Each row of numbers belongs to one of the things below and depends on some of the facts about them. Some rows are named. Which thing is each other row?

How the things are related:
J_111 vaski:J_304 fleflifo:373 nedrevo:J_826
J_130 fleflifo:429
J_143 vaski:J_933 fleflifo:373
J_159 vaski:J_489 fleflifo:373 nedrevo:J_556 J_547 J_553
J_187 fleflifo:373 nedrevo:J_661 J_210 J_304
J_2 vaski:J_322 fleflifo:429
J_200 vaski:J_92 fleflifo:429
J_205 vaski:J_556 fleflifo:429 nedrevo:J_338 J_2 J_381 J_580
J_210 fleflifo:429
J_242 fleflifo:429
J_258 vaski:J_111 fleflifo:429
J_278 fleflifo:373
J_28 vaski:J_372 fleflifo:429
J_291 vaski:J_837 fleflifo:150 nedrevo:J_719
J_304 vaski:J_497 fleflifo:429
J_322 vaski:J_130 fleflifo:429 nedrevo:J_278 J_840 J_826
J_338 vaski:J_771 fleflifo:429
J_368 vaski:J_840 fleflifo:429 nedrevo:J_242 J_143
J_370 vaski:J_678 fleflifo:373
J_371 fleflifo:150
J_372 vaski:J_2 fleflifo:429
J_381 fleflifo:429
J_397 vaski:J_370 fleflifo:429
J_425 vaski:J_397 fleflifo:429
J_46 fleflifo:429 nedrevo:J_628 J_143
J_484 vaski:J_58 fleflifo:429 nedrevo:J_614
J_489 vaski:J_291 fleflifo:429 nedrevo:J_242 J_614 J_678
J_497 vaski:J_876 fleflifo:373
J_523 vaski:J_484 fleflifo:429 nedrevo:J_556 J_943 J_876 J_528
J_528 fleflifo:429
J_547 vaski:J_143 fleflifo:373
J_552 fleflifo:429 nedrevo:J_338 J_943 J_553 J_497
J_553 vaski:J_242 fleflifo:373
J_556 vaski:J_635 fleflifo:373
J_58 vaski:J_970 fleflifo:373
J_580 fleflifo:373
J_611 fleflifo:373
J_614 vaski:J_547 fleflifo:429
J_628 vaski:J_808 fleflifo:429
J_635 vaski:J_425 fleflifo:373 nedrevo:J_28 J_985 J_840
J_645 fleflifo:429 nedrevo:J_143 J_371 J_826
J_661 vaski:J_985 fleflifo:150
J_678 vaski:J_46 fleflifo:373
J_719 vaski:J_838 fleflifo:150
J_771 fleflifo:150 nedrevo:J_611
J_808 vaski:J_826 fleflifo:429 nedrevo:J_661 J_372 J_970
J_818 vaski:J_187 fleflifo:429 nedrevo:J_826
J_826 fleflifo:429
J_837 vaski:J_93 fleflifo:429
J_838 vaski:J_628 fleflifo:150
J_840 vaski:J_523 fleflifo:373
J_876 vaski:J_924 fleflifo:429
J_893 fleflifo:429 nedrevo:J_719 J_840 J_425
J_905 vaski:J_818 fleflifo:150
J_92 vaski:J_528 fleflifo:150 nedrevo:J_838 J_611 J_553 J_528
J_924 vaski:J_210 fleflifo:429 nedrevo:J_556 J_826 J_425 J_130
J_928 vaski:J_338 fleflifo:429
J_93 fleflifo:373 nedrevo:J_611 J_719 J_381 J_210 J_580
J_933 fleflifo:373 nedrevo:J_278 J_58 J_826 J_905
J_943 vaski:J_205 fleflifo:429
J_970 fleflifo:373
J_985 vaski:J_258 fleflifo:429

Some rows with their names:
|  .49 |  .34 |  .19 | -.04 |  .07 | -.51 |  .22 | -.14 | -.05 | -.05 |  .18 |  .04 |  .02 |  .28 | -.15 | -.36 | -.16 |  .13 | -> J_556
|  .21 |  .39 |  .36 |  .04 |  .26 | -.57 |  .26 |  .09 |  .25 | -.02 |  .12 | -.26 |  .28 | -.02 | -.25 | -.41 | -.04 |  .33 | -> J_552
|  .19 |  .10 |  .26 |  .11 |  .27 | -.49 |  .20 | -.41 | -.01 | -.21 |  .33 | -.02 |  .03 |  .15 | -.32 | -.25 | -.01 |  .20 | -> J_58
|  .28 |  .17 |  .31 |  .01 |  .25 | -.67 |  .20 |  .02 |  .18 | -.17 |  .25 | -.16 |  .23 | -.05 | -.20 | -.30 |  .03 |  .37 | -> J_200
|  .10 |  .24 |  .29 |  .11 |  .28 | -.56 |  .11 | -.16 |  .21 | -.20 |  .22 | -.08 |  .14 | -.05 | -.10 | -.33 | -.21 |  .26 | -> J_130
|  .30 |  .35 | -.04 |  .12 |  .23 | -.41 |  .15 | -.29 | -.05 | -.27 |  .60 | -.22 |  .47 |  .20 | -.31 |  .07 | -.08 |  .06 | -> J_970
|  .24 |  .06 |  .31 |  .18 |  .17 | -.46 |  .21 |  .19 | -.11 |  .12 |  .21 |  .15 | -.02 |  .41 | -.26 | -.18 | -.06 |  .09 | -> J_635
|  .23 |  .42 |  .31 |  .06 |  .43 | -.29 |  .10 |  .12 |  .12 |  .08 |  .09 | -.35 |  .16 |  .03 | -.29 | -.28 |  .03 |  .19 | -> J_771
|  .05 |  .13 |  .48 |  .20 |  .34 | -.60 |  .19 |  .07 |  .11 | -.12 |  .20 | -.13 |  .18 |  .06 | -.16 | -.30 | -.05 |  .29 | -> J_322
|  .31 |  .16 |  .19 |  .05 |  .26 | -.72 |  .19 |  .03 |  .20 | -.11 |  .16 |  .00 |  .03 |  .07 | -.09 | -.25 | -.31 |  .24 | -> J_425
|  .45 |  .14 |  .24 |  .03 |  .26 | -.38 | -.01 | -.05 |  .11 | -.05 |  .16 | -.22 | -.02 | -.07 | -.26 | -.14 |  .07 |  .28 | -> J_719
|  .27 |  .15 |  .23 | -.01 |  .46 | -.44 |  .02 | -.24 |  .02 | -.36 |  .09 | -.20 | -.02 | -.04 | -.10 | -.26 |  .06 |  .22 | -> J_371
|  .01 |  .14 |  .15 | -.12 |  .68 | -.78 |  .48 |  .10 |  .12 | -.39 |  .07 | -.16 |  .16 |  .16 | -.08 | -.38 | -.12 |  .10 | -> J_46
|  .29 |  .31 |  .24 |  .04 |  .15 | -.60 |  .08 | -.07 |  .28 | -.11 |  .27 | -.16 |  .20 | -.05 | -.22 | -.32 | -.19 |  .30 | -> J_381
|  .26 |  .13 |  .01 | -.08 |  .33 | -.47 |  .32 |  .07 |  .11 | -.15 |  .25 |  .00 |  .05 |  .28 | -.38 | -.31 | -.07 |  .05 | -> J_370
|  .20 |  .41 |  .15 |  .15 |  .27 | -.31 |  .25 |  .06 |  .02 | -.17 |  .42 | -.24 |  .38 |  .31 | -.33 | -.20 |  .04 |  .12 | -> J_187
|  .12 |  .17 |  .41 |  .15 |  .29 | -.62 |  .18 |  .13 |  .16 | -.03 |  .23 | -.18 |  .22 |  .06 | -.21 | -.30 | -.04 |  .34 | -> J_893
|  .27 |  .15 |  .33 |  .01 |  .23 | -.65 |  .18 | -.01 |  .16 | -.17 |  .25 | -.16 |  .24 | -.06 | -.18 | -.32 |  .03 |  .37 | -> J_928
|  .25 |  .25 |  .35 |  .12 |  .40 | -.32 |  .11 |  .12 |  .04 |  .04 |  .08 | -.28 |  .10 |  .10 | -.28 | -.18 |  .07 |  .22 | -> J_291
|  .12 |  .27 |  .26 |  .15 |  .11 | -.31 |  .07 | -.16 |  .11 | -.25 |  .39 | -.35 |  .45 | -.33 | -.26 | -.31 | -.21 |  .35 | -> J_210
|  .25 |  .31 |  .17 |  .20 |  .30 | -.54 |  .21 |  .17 |  .12 | -.30 |  .44 | -.38 |  .54 |  .14 | -.14 | -.01 | -.05 |  .30 | -> J_808
|  .20 |  .19 |  .16 | -.10 |  .31 | -.47 |  .16 | -.34 | -.06 | -.39 |  .30 |  .01 |  .15 |  .13 | -.23 | -.44 |  .10 |  .15 | -> J_143

Name these rows:
Some rows may be things named above.
|  .08 |  .14 |  .43 |  .05 |  .44 | -.67 |  .31 | -.04 |  .08 | -.27 |  .13 | -.19 |  .22 |  .08 | -.14 | -.38 |  .04 |  .33 | : J_645
|  .24 |  .31 |  .26 |  .00 |  .06 | -.21 |  .05 | -.33 |  .17 | -.12 |  .34 | -.16 |  .24 | -.15 | -.45 | -.52 |  .06 |  .26 | : J_497
|  .03 |  .08 |  .50 |  .30 |  .19 | -.64 | -.30 | -.17 |  .37 | -.05 |  .50 |  .08 |  .12 | -.10 | -.23 | -.08 |  .07 |  .38 | : J_985
|  .19 |  .07 |  .26 |  .09 |  .26 | -.51 |  .22 | -.42 | -.01 | -.19 |  .33 |  .03 |  .02 |  .14 | -.30 | -.25 |  .02 |  .18 | : J_58
|  .01 |  .26 |  .19 | -.18 |  .30 | -.73 | -.03 | -.10 |  .04 | -.27 |  .24 | -.07 |  .29 | -.15 | -.09 | -.38 | -.08 |  .11 | : J_242
|  .14 |  .19 |  .25 | -.06 |  .36 | -.71 |  .21 | -.31 |  .11 | -.54 |  .19 | -.12 |  .16 | -.05 |  .00 | -.41 | -.05 |  .29 | : J_628
|  .18 |  .11 |  .26 |  .11 |  .19 | -.39 |  .13 | -.28 |  .02 | -.26 |  .32 |  .04 |  .03 |  .17 | -.29 | -.30 |  .00 |  .19 | : J_278
|  .15 |  .11 |  .18 | -.35 |  .17 | -.81 | -.16 |  .10 | -.02 | -.14 |  .29 | -.03 |  .35 | -.26 | -.15 | -.35 |  .04 |  .18 | : J_614
|  .36 |  .26 |  .04 |  .10 |  .22 | -.59 |  .09 | -.03 |  .18 | -.40 |  .53 | -.32 |  .50 |  .02 | -.15 |  .06 | -.14 |  .28 | : J_372
|  .23 | -.12 |  .39 |  .19 |  .09 | -.67 | -.06 |  .03 |  .19 | -.02 |  .37 |  .07 |  .03 | -.11 | -.21 | -.11 | -.13 |  .35 | : J_28
|  .33 |  .33 |  .30 | -.02 |  .40 | -.34 |  .10 |  .02 |  .12 |  .04 |  .04 | -.31 |  .11 |  .02 | -.29 | -.33 |  .11 |  .25 | : J_92
|  .32 |  .16 |  .23 |  .00 |  .44 | -.45 |  .00 | -.25 | -.01 | -.34 |  .08 | -.17 | -.01 |  .00 | -.09 | -.29 |  .03 |  .22 | : J_371
|  .17 |  .30 |  .33 |  .06 |  .08 | -.40 |  .07 | -.27 |  .24 | -.19 |  .23 | -.29 |  .29 | -.38 | -.27 | -.51 | -.07 |  .43 | : J_876
|  .18 |  .37 |  .14 |  .15 |  .27 | -.30 |  .20 |  .06 |  .00 | -.16 |  .40 | -.22 |  .38 |  .30 | -.36 | -.17 |  .05 |  .11 | : J_187
| -.02 |  .21 |  .51 |  .18 |  .38 | -.34 |  .12 | -.24 |  .07 | -.18 |  .40 | -.12 |  .23 |  .19 | -.40 | -.39 |  .38 |  .27 | : J_111
|  .23 |  .32 |  .25 |  .19 |  .16 | -.47 | -.05 | -.16 |  .22 | -.33 |  .50 | -.35 |  .47 | -.17 | -.20 | -.16 | -.03 |  .37 | : J_304
|  .41 |  .00 |  .29 |  .12 |  .37 | -.40 |  .01 | -.20 |  .05 | -.28 |  .16 | -.13 | -.09 |  .00 | -.14 | -.19 |  .07 |  .26 | : J_905
|  .07 |  .35 |  .45 |  .10 |  .32 | -.60 | -.06 | -.15 |  .34 | -.19 |  .34 | -.16 |  .32 | -.05 | -.22 | -.28 |  .21 |  .39 | : J_258
|  .25 |  .16 |  .11 | -.05 |  .35 | -.74 |  .27 |  .19 |  .21 | -.13 |  .17 | -.09 |  .11 |  .09 | -.19 | -.28 | -.26 |  .17 | : J_397
|  .22 |  .10 |  .23 |  .13 |  .28 | -.51 |  .21 | -.44 | -.04 | -.21 |  .32 |  .01 |  .01 |  .13 | -.34 | -.24 |  .00 |  .17 | : J_58
|  .01 |  .21 |  .37 |  .20 |  .35 | -.35 |  .24 | -.12 | -.02 | -.17 |  .27 | -.04 |  .11 |  .29 | -.30 | -.34 |  .07 |  .16 | : J_933
|  .11 |  .05 | -.15 | -.46 |  .30 | -.64 |  .04 |  .10 | -.05 | -.19 |  .31 |  .13 |  .12 |  .08 | -.29 | -.34 | -.01 | -.13 | : J_678
|  .08 |  .17 |  .46 |  .17 |  .27 | -.62 |  .20 |  .12 |  .16 | -.04 |  .23 | -.15 |  .23 |  .04 | -.23 | -.27 | -.03 |  .28 | : J_893
|  .42 |  .43 |  .39 |  .03 |  .15 | -.73 |  .31 |  .19 |  .01 |  .10 |  .07 | -.15 |  .22 |  .20 | -.03 | -.30 | -.17 |  .28 | : J_205
|  .57 |  .36 |  .27 | -.04 | -.01 | -.77 |  .20 | -.04 |  .15 | -.06 |  .10 | -.05 |  .10 |  .08 |  .00 | -.36 | -.25 |  .33 | : J_943
|  .27 |  .11 | -.03 | -.06 |  .35 | -.45 |  .32 |  .08 |  .12 | -.16 |  .28 |  .03 |  .04 |  .26 | -.35 | -.30 | -.06 |  .04 | : J_370
|  .16 |  .28 |  .34 |  .06 |  .27 | -.61 |  .12 |  .00 |  .19 | -.15 |  .24 | -.17 |  .24 | -.02 | -.15 | -.30 | -.06 |  .30 | : J_837
| -.06 |  .20 |  .30 | -.27 |  .30 | -.82 |  .04 |  .20 | -.13 |  .03 |  .22 | -.15 |  .44 | -.15 | -.20 | -.35 |  .13 |  .10 | : J_484
| -.07 |  .19 |  .29 | -.26 |  .30 | -.84 |  .00 |  .19 | -.15 |  .05 |  .25 | -.12 |  .45 | -.16 | -.22 | -.35 |  .13 |  .10 | : J_484
|  .44 |  .38 |  .21 |  .16 |  .34 | -.39 | -.27 | -.20 |  .26 | -.33 |  .49 | -.36 |  .38 |  .01 | -.24 |  .08 |  .36 |  .32 | : J_661
|  .16 |  .13 |  .18 | -.32 |  .18 | -.81 | -.10 |  .05 | -.02 | -.15 |  .29 | -.02 |  .33 | -.24 | -.13 | -.36 |  .06 |  .19 | : J_614
|  .30 |  .36 | -.05 |  .15 |  .23 | -.42 |  .16 | -.28 | -.03 | -.30 |  .58 | -.23 |  .43 |  .20 | -.32 |  .07 | -.06 |  .08 | : J_970
| -.01 |  .09 |  .48 |  .16 |  .22 | -.34 |  .24 | -.06 |  .05 | -.14 |  .23 | -.35 |  .34 | -.18 | -.29 | -.47 | -.02 |  .45 | : J_924
|  .11 |  .14 |  .39 | -.14 |  .31 | -.65 |  .09 |  .22 |  .03 | -.39 |  .17 | -.15 |  .33 |  .03 | -.07 | -.50 |  .16 |  .30 | : J_368
|  .46 |  .35 |  .17 | -.05 |  .30 | -.36 |  .00 | -.17 |  .15 | -.08 |  .08 | -.23 |  .02 | -.10 | -.22 | -.28 | -.02 |  .23 | : J_838
|  .13 |  .11 |  .19 | -.36 |  .19 | -.83 | -.09 |  .06 | -.01 | -.19 |  .28 | -.03 |  .35 | -.23 | -.12 | -.35 |  .08 |  .18 | : J_614
|  .34 |  .23 |  .31 | -.05 |  .17 | -.40 |  .31 | -.02 |  .12 | -.02 |  .24 | -.14 |  .17 |  .19 | -.42 | -.43 |  .22 |  .29 | : J_159
|  .62 |  .34 |  .28 | -.06 | -.01 | -.73 |  .17 | -.03 |  .08 | -.06 |  .09 | -.06 |  .08 |  .11 | -.01 | -.32 | -.25 |  .35 | : J_943
|  .32 |  .25 |  .31 |  .00 |  .18 | -.40 |  .29 | -.01 |  .12 | -.02 |  .22 | -.10 |  .17 |  .16 | -.43 | -.43 |  .19 |  .28 | : J_159
|  .20 |  .09 |  .25 |  .13 |  .11 | -.28 | -.04 | -.07 |  .15 | -.22 |  .37 |  .14 |  .04 |  .17 | -.24 | -.35 | -.06 |  .20 | : J_840

Now the same things, written a new way:
Named rows:
| -.04 |  .23 | -.06 | -.01 | -.02 |  .03 | -.24 | -.10 |  .05 | -.03 | -.04 |  .09 |  .11 | -.25 | -> J_304
| -.08 |  .06 | -.12 | -.10 |  .05 | -.07 | -.04 | -.11 |  .03 |  .02 | -.05 |  .02 |  .07 | -.26 | -> J_497
| -.02 |  .07 | -.06 |  .09 |  .17 | -.03 | -.03 | -.13 |  .03 | -.04 | -.02 | -.01 | -.02 | -.09 | -> J_200
| -.05 | -.31 |  .01 |  .08 |  .17 |  .02 | -.12 | -.02 | -.11 | -.16 | -.02 | -.06 |  .02 | -.04 | -> J_92
| -.08 | -.19 |  .06 | -.03 |  .20 | -.02 | -.11 | -.12 |  .05 | -.01 | -.01 | -.09 | -.02 | -.10 | -> J_528
| -.08 | -.37 |  .13 |  .23 |  .06 | -.07 |  .06 | -.11 | -.03 | -.06 |  .04 | -.08 | -.22 | -.07 | -> J_523
| -.02 |  .03 |  .05 | -.34 | -.17 | -.11 |  .05 |  .04 | -.11 | -.09 | -.02 |  .21 | -.04 | -.46 | -> J_484
| -.09 |  .36 | -.01 |  .02 | -.37 | -.03 |  .13 |  .12 |  .04 |  .08 |  .07 | -.04 | -.03 |  .20 | -> J_840
|  .01 |  .05 |  .00 |  .03 | -.06 |  .08 | -.18 |  .05 | -.08 | -.09 | -.03 |  .03 |  .04 | -.01 | -> J_808
| -.03 |  .09 | -.04 | -.07 |  .18 | -.01 | -.08 | -.05 |  .06 | -.05 | -.01 | -.04 |  .02 | -.07 | -> J_372
| -.14 |  .44 |  .00 | -.06 | -.03 | -.02 |  .02 | -.10 |  .05 |  .03 |  .03 |  .17 |  .07 | -.32 | -> J_985
| -.10 |  .26 | -.02 |  .01 | -.01 |  .04 | -.12 | -.14 |  .05 |  .01 | -.01 |  .14 |  .09 | -.29 | -> J_258
|  .08 | -.28 |  .05 | -.46 | -.05 | -.12 | -.01 |  .04 |  .02 |  .12 |  .05 |  .02 |  .04 | -.29 | -> J_678
| -.09 | -.04 | -.09 | -.09 | -.32 |  .12 | -.28 |  .38 | -.18 | -.10 | -.02 |  .00 |  .16 |  .30 | -> J_93
| -.01 | -.07 | -.20 | -.17 |  .12 |  .08 | -.08 | -.02 | -.01 | -.08 | -.12 |  .07 |  .15 | -.47 | -> J_210
|  .02 | -.03 |  .06 |  .09 | -.18 |  .06 |  .19 | -.05 | -.05 |  .12 |  .06 |  .11 | -.16 | -.48 | -> J_924
|  .28 | -.21 | -.07 |  .42 |  .06 |  .11 |  .28 |  .13 |  .01 |  .06 | -.06 | -.17 |  .00 |  .50 | -> J_143
|  .36 | -.09 |  .00 |  .68 | -.10 |  .25 |  .17 |  .08 | -.02 |  .07 | -.02 | -.08 | -.08 |  .42 | -> J_645
| -.04 | -.15 | -.04 | -.11 |  .14 | -.11 |  .09 | -.02 |  .04 |  .02 | -.01 | -.07 | -.04 |  .05 | -> J_547
| -.01 | -.11 | -.04 |  .04 |  .05 |  .14 | -.28 |  .19 | -.13 | -.19 | -.07 | -.02 |  .17 |  .10 | -> J_771
| -.04 | -.08 |  .00 |  .01 |  .16 | -.03 | -.10 | -.12 |  .03 | -.08 | -.02 | -.04 |  .00 | -.09 | -> J_338
|  .09 | -.31 |  .14 | -.24 |  .14 | -.03 |  .00 | -.08 |  .04 |  .06 |  .01 |  .04 |  .00 | -.22 | -> J_397

Which thing is each row?
A row may be one of the things named above.
| -.17 |  .52 |  .05 | -.01 | -.43 |  .09 |  .20 |  .43 | -.17 |  .06 |  .17 |  .07 |  .06 |  .35 | : J_291
| -.05 | -.09 |  .20 | -.34 | -.27 | -.13 |  .29 |  .11 | -.06 |  .23 |  .11 |  .11 | -.08 |  .20 | : J_635
|  .03 | -.02 | -.01 |  .04 | -.08 |  .05 | -.18 |  .06 | -.04 | -.09 | -.05 |  .02 |  .05 |  .00 | : J_808
| -.08 |  .22 | -.06 |  .08 |  .10 | -.08 |  .10 | -.06 |  .03 | -.01 |  .05 | -.03 | -.06 | -.04 | : J_28
|  .13 |  .27 | -.08 |  .24 | -.33 |  .13 | -.08 |  .06 |  .01 |  .09 |  .05 |  .08 |  .03 |  .06 | : J_111
|  .02 |  .07 | -.07 | -.15 |  .03 | -.06 |  .08 |  .00 |  .08 |  .02 |  .00 | -.05 |  .04 |  .01 | : J_278
| -.02 |  .13 | -.03 | -.34 | -.03 | -.17 | -.05 | -.13 | -.04 | -.08 | -.07 |  .21 |  .00 | -.52 | : J_614
|  .04 |  .03 |  .02 |  .26 |  .11 |  .06 |  .04 | -.06 |  .05 |  .00 | -.03 | -.10 |  .01 |  .18 | : J_628
|  .00 | -.33 |  .16 |  .00 |  .31 | -.15 | -.19 | -.35 |  .03 | -.01 |  .03 | -.04 | -.11 |  .29 | : J_943
|  .03 | -.19 |  .08 |  .06 |  .09 |  .00 | -.39 | -.11 | -.10 | -.09 | -.04 |  .04 |  .04 |  .37 | : J_205
|  .02 | -.08 | -.12 | -.17 | -.16 |  .04 | -.17 |  .19 | -.06 | -.05 | -.07 |  .01 |  .12 |  .11 | : J_187
|  .00 | -.44 |  .17 | -.24 |  .22 | -.20 |  .07 | -.26 |  .06 |  .08 |  .03 | -.05 | -.10 |  .11 | : J_556
|  .08 | -.02 |  .01 |  .27 |  .12 |  .06 |  .03 | -.01 |  .04 |  .00 | -.02 | -.10 | -.02 |  .17 | : J_628
|  .05 | -.20 |  .07 |  .06 |  .03 |  .01 | -.35 | -.12 | -.10 | -.08 | -.04 |  .02 |  .04 |  .34 | : J_205
| -.01 | -.14 |  .18 | -.30 |  .00 | -.11 |  .10 | -.03 |  .05 |  .15 |  .08 |  .07 | -.07 | -.19 | : J_425
|  .04 | -.20 |  .12 |  .03 |  .07 |  .02 | -.36 | -.09 | -.09 | -.08 | -.05 |  .04 |  .04 |  .30 | : J_205

